Here is a tiny trained network, its code and every weight. The questions are about switching its units off for an input and a class, where a switched-off unit gives its printed mean instead of its output.

import numpy as np


def w(rows, s, z=0):
    codes = np.array(rows[::2]) - 128.0
    scale = np.full(codes.shape[1], s)
    scale[-1] = z or s
    return codes * scale


def f(y):
    return np.maximum(y, 0)


def log_softmax(a):
    a = a - a.max(-1, keepdims=True)
    return a - np.log(np.exp(a).sum(-1, keepdims=True))


def net(x, mask):
    res = np.array(x, float).reshape(1, 5) / 4 @ E
    y = f(res @ A[0][:, :-1].T + A[0][:, -1])
    res = res + np.where(mask, y, B[0][:, -1]) @ B[0][:, :-1]
    return log_softmax(res[-1] @ U[:, :-1].T + U[:, -1])


A, B = {}, {}
E = w([
[143,184,72,43,110,108,26,93,118,177],'x0',
[80,214,86,159,107,127,150,212,209,140],'x1',
[55,100,211,213,188,105,46,191,102,195],'x2',
[119,52,90,129,198,114,159,168,129,97],'x3',
[2,126,62,126,160,181,90,66,62,120],'x4',
],0.0089)
A[0] = w([
[81,146,129,125,192,95,27,67,51,129,254],'neuron 0',
[187,198,117,136,70,102,198,165,192,118,145],'neuron 1',
[192,101,200,147,150,134,233,152,155,117,211],'neuron 2',
[156,90,191,197,176,139,97,113,88,112,196],'neuron 3',
[153,185,86,55,61,178,84,69,88,168,149],'neuron 4',
[95,159,176,183,144,110,17,205,128,254,193],'neuron 5',
[171,179,112,112,67,116,179,191,167,156,120],'neuron 6',
[173,93,182,148,99,81,179,160,200,68,213],'neuron 7',
[45,133,110,166,95,205,187,86,120,85,219],'neuron 8',
[129,201,127,99,72,95,190,146,223,160,207],'neuron 9',
[90,200,100,165,103,162,197,141,120,101,76],'neuron 10',
[35,82,97,128,186,124,153,151,78,67,116],'neuron 11',
[198,55,186,155,125,114,163,192,103,113,159],'neuron 12',
[91,112,130,160,175,187,197,203,186,73,127],'neuron 13',
],0.008,0.004)
B[0] = w([
[88,87,148,132,230,127,116,77,108,117,224],'neuron 0',
[142,161,166,128,73,174,65,180,237,123,220],'neuron 1',
[52,179,105,196,91,182,147,131,136,63,221],'neuron 2',
[122,98,192,113,77,139,157,135,41,133,200],'neuron 3',
[130,133,119,151,98,103,125,115,154,13,204],'neuron 4',
[2,247,158,45,32,21,54,131,53,190,251],'neuron 5',
[172,162,137,174,58,142,58,194,174,130,199],'neuron 6',
[109,193,118,176,95,100,111,153,159,83,219],'neuron 7',
[72,169,181,128,198,133,178,63,49,104,201],'neuron 8',
[75,183,185,172,55,128,77,170,188,90,220],'neuron 9',
[97,106,65,146,188,120,156,46,104,80,169],'neuron 10',
[151,96,87,95,199,122,49,86,58,232,197],'neuron 11',
[97,193,95,208,94,114,158,129,85,98,202],'neuron 12',
[141,102,123,236,210,148,172,79,154,93,201],'neuron 13',
],0.0078,0.013)
U = w([
[153,91,123,70,139,64,100,91,135,91,160],'0',
[167,109,148,109,115,154,201,151,169,255,3],'1',
[149,55,65,126,201,152,108,93,143,181,96],'2',
[46,168,145,81,94,52,95,113,44,206,172],'3',
[132,22,234,138,150,169,149,106,87,156,98],'4',
[127,154,155,145,49,129,78,192,208,116,132],'5',
[152,139,120,82,109,171,202,187,128,195,6],'6',
[101,145,123,201,127,149,193,100,137,29,165],'7',
],0.0091,0.0043)

Each question gives the input, the list of numbers given to net, and the class t.
The units are the neurons (one row each of A and B). Each row of codes is followed by its name. A weight is (code - 128) times the scale printed after its matrix; where a second scale follows, it is the last column's (A, B and U).
mask holds one flag per neuron, in row order. A switched-off neuron (its flag False) gives its mean, the last column of its row in B, instead of its output. The means were averaged over made-up inputs and are rounded, as every weight is.
A unit's drop is (log p(t) with every unit on - log p(t) with that unit switched off) / (log p(t) with every unit on - log p(t) with every unit switched off).
The circuit of an input: a set's keep is (log p(t) with only the set's units on - log p(t) with every unit switched off) / (log p(t) with every unit on - log p(t) with every unit switched off). Starting from the 12 units with the biggest drops (on a tie, the unit counted first), units are removed one at a time, each time the one whose removal leaves the highest keep (on an exact tie, the one counted first), for as long as the keep stays at least 0.8.
circuit, biggest first: the units of the circuit, biggest drop first
unit that matters most: the unit with the biggest drop
top k neurons: the k neurons with the biggest drops, biggest first
drop when u is switched off: that unit's drop, to one decimal
input [2,-4,-7,5,1], class 0: unit that matters most	neuron 2
input [2,2,-4,-1,6], class 7: top 2 neurons	neuron 5; neuron 4
input [8,7,-3,1,4], class 5: top 2 neurons	neuron 13; neuron 9
input [1,-1,-1,-6,2], class 7: top 2 neurons	neuron 5; neuron 4
input [-4,5,-7,7,-8], class 5: top 3 neurons	neuron 1; neuron 6; neuron 9
input [4,1,-1,-3,1], class 5: circuit, biggest first	neuron 5; neuron 8
input [-8,-8,8,0,1], class 3: top 2 neurons	neuron 5; neuron 12
input [-1,-7,-4,-5,2], class 4: circuit, biggest first	neuron 5; neuron 2; neuron 7
input [7,-6,0,8,-3], class 0: circuit, biggest first	neuron 5; neuron 2
input [-4,-3,-4,1,-6], class 5: top 2 neurons	neuron 1; neuron 8
input [-3,-6,-4,5,2], class 4: circuit, biggest first	neuron 5; neuron 11; neuron 4; neuron 9
input [-7,5,4,2,7], class 3: top 2 neurons	neuron 11; neuron 5
input [4,-8,-8,3,8], class 0: top 2 neurons	neuron 4; neuron 2
input [-3,7,4,7,6], class 3: top 3 neurons	neuron 5; neuron 11; neuron 8
input [0,6,-1,7,7], class 2: top 2 neurons	neuron 11; neuron 5
input [-1,-7,-5,-7,3], class 7: top 3 neurons	neuron 5; neuron 4; neuron 11
input [4,-3,1,6,-2], class 0: top 2 neurons	neuron 5; neuron 8
input [-6,-8,1,-8,3], class 4: drop when neuron 5 is switched off	0.6
input [2,-7,0,8,-7], class 7: drop when neuron 5 is switched off	0.3
input [0,-4,-8,5,-4], class 5: drop when neuron 12 is switched off	-0.1
